Here is a tiny trained network, its code and every weight. The questions are about switching its units off for an input and a class, where a switched-off unit gives its printed mean instead of its output.

import numpy as np


def w(rows, s, z=0):
    codes = np.array(rows[::2]) - 128.0
    scale = np.full(codes.shape[1], s)
    scale[-1] = z or s
    return codes * scale


def norm(h):
    return h / np.sqrt((h * h).mean(-1, keepdims=True) + 1e-5)


def f(y):
    return y / 2 * (1 + np.tanh(0.7978845608 * (y + 0.044715 * y**3)))


def log_softmax(a):
    a = a - a.max(-1, keepdims=True)
    return a - np.log(np.exp(a).sum(-1, keepdims=True))


def net(x, mask):
    res = np.array(x, float).reshape(1, 3) / 4 @ E
    u = 0
    for l in range(3):
        y = f(norm(res) @ A[l][:, :-1].T + A[l][:, -1])
        res = res + np.where(mask[u : u + 7], y, B[l][:, -1]) @ B[l][:, :-1]
        u += 7
    return log_softmax(norm(res)[-1] @ U[:, :-1].T + U[:, -1])


A, B = {}, {}
E = w([
[156,145,212,199,110,84,155],'x0',
[120,105,164,153,170,127,79],'x1',
[213,126,148,126,190,248,75],'x2',
],0.012)
A[0] = w([
[156,125,102,90,203,226,104,231],'0.n0',
[205,180,136,167,52,109,184,60],'0.n1',
[255,221,91,137,173,193,99,200],'0.n2',
[195,123,127,141,150,162,237,2],'0.n3',
[214,121,143,167,88,213,169,56],'0.n4',
[187,135,140,180,218,171,112,108],'0.n5',
[140,207,41,61,163,66,54,112],'0.n6',
],0.0068,0.0033)
B[0] = w([
[189,86,148,138,90,207,115,254],'0.n0',
[2,188,124,90,127,70,151,160],'0.n1',
[121,136,215,46,92,125,96,244],'0.n2',
[90,104,144,82,114,91,143,131],'0.n3',
[60,79,142,157,153,127,68,166],'0.n4',
[229,117,153,94,125,75,92,194],'0.n5',
[117,109,168,149,39,122,127,156],'0.n6',
],0.0081,0.0076)
A[1] = w([
[151,132,144,196,70,116,204,228],'1.n0',
[81,123,121,96,165,197,33,252],'1.n1',
[79,29,186,133,129,110,127,127],'1.n2',
[75,111,114,209,125,87,254,69],'1.n3',
[102,99,180,169,145,111,66,131],'1.n4',
[127,167,55,86,144,194,156,233],'1.n5',
[124,70,96,158,97,119,89,126],'1.n6',
],0.0087,0.0024)
B[1] = w([
[129,171,14,43,185,114,157,188],'1.n0',
[101,81,180,181,51,104,173,253],'1.n1',
[114,172,105,236,149,115,80,183],'1.n2',
[89,137,145,53,80,100,78,245],'1.n3',
[155,60,20,138,184,198,145,186],'1.n4',
[255,120,193,245,199,150,149,165],'1.n5',
[56,70,122,109,197,137,124,146],'1.n6',
],0.0074,0.006)
A[2] = w([
[31,90,120,170,141,88,120,121],'2.n0',
[41,60,166,80,150,24,166,167],'2.n1',
[155,173,206,146,60,255,106,195],'2.n2',
[196,184,67,72,75,137,167,159],'2.n3',
[87,197,188,112,96,56,122,251],'2.n4',
[137,99,122,97,116,192,135,115],'2.n5',
[114,129,109,94,94,229,162,65],'2.n6',
],0.0096,0.0023)
B[2] = w([
[140,147,103,151,106,148,158,178],'2.n0',
[141,184,91,126,65,142,36,216],'2.n1',
[146,157,166,82,51,83,115,251],'2.n2',
[91,102,157,106,172,199,157,151],'2.n3',
[157,154,120,8,162,93,169,203],'2.n4',
[177,63,167,143,124,136,120,164],'2.n5',
[94,97,163,155,162,74,85,151],'2.n6',
],0.012,0.011)
U = w([
[54,93,137,59,164,178,217,89],'0',
[79,161,124,134,161,149,174,2],'1',
[52,120,44,188,102,188,122,125],'2',
[95,247,61,20,100,88,121,180],'3',
[178,75,204,111,97,157,103,179],'4',
[164,148,106,185,228,95,148,86],'5',
],0.015,0.006)

Each question gives the input, the list of numbers given to net, and the class t.
The units are the neurons (one row each of A and B). Each row of codes is followed by its name. A weight is (code - 128) times the scale printed after its matrix; where a second scale follows, it is the last column's (A, B and U).
mask holds one flag per neuron, layer by layer. A switched-off neuron (its flag False) gives its mean, the last column of its row in B, instead of its output. The means were averaged over made-up inputs and are rounded, as every weight is.
A unit's drop is (log p(t) with every unit on - log p(t) with that unit switched off) / (log p(t) with every unit on - log p(t) with every unit switched off).
The circuit of an input: a set's keep is (log p(t) with only the set's units on - log p(t) with every unit switched off) / (log p(t) with every unit on - log p(t) with every unit switched off). Starting from the 12 units with the biggest drops (on a tie, the unit counted first), units are removed one at a time, each time the one whose removal leaves the highest keep (on an exact tie, the one counted first), for as long as the keep stays at least 0.8.
circuit, biggest first: the units of the circuit, biggest drop first
most important unit: the unit with the biggest drop
top k neurons: the k neurons with the biggest drops, biggest first
k most important neurons of layer l: the k neurons of layer l with the biggest drops, biggest first
drop when u is switched off: that unit's drop, to one decimal
input [-5,3,-3], class 2: circuit, biggest first => 0.n2; 2.n2; 2.n4
input [3,-3,2], class 3: circuit, biggest first => 0.n1
input [-3,1,-1], class 2: circuit, biggest first => 0.n2; 2.n2; 2.n4
input [-7,6,-1], class 4: top 2 neurons => 0.n0; 0.n4
input [-8,-7,-4], class 0: top 2 neurons => 2.n3; 1.n5
input [3,5,-2], class 2: top 4 neurons => 1.n4; 2.n4; 2.n2; 0.n1
input [4,3,0], class 5: top 3 neurons => 1.n4; 2.n2; 2.n1
input [4,5,1], class 5: 3 most important neurons of layer 2 => 2.n2; 2.n1; 2.n5
input [-6,-8,-2], class 0: drop when 2.n3 is switched off => 0.3
input [7,5,-2], class 3: drop when 0.n0 is switched off => 0.3
input [0,8,-1], class 5: 2 most important neurons of layer 2 => 2.n1; 2.n2
input [3,7,-3], class 2: 2 most important neurons of layer 2 => 2.n4; 2.n2
input [-4,-8,-1], class 0: drop when 2.n3 is switched off => 0.6
input [-6,-8,0], class 4: most important unit => 1.n5
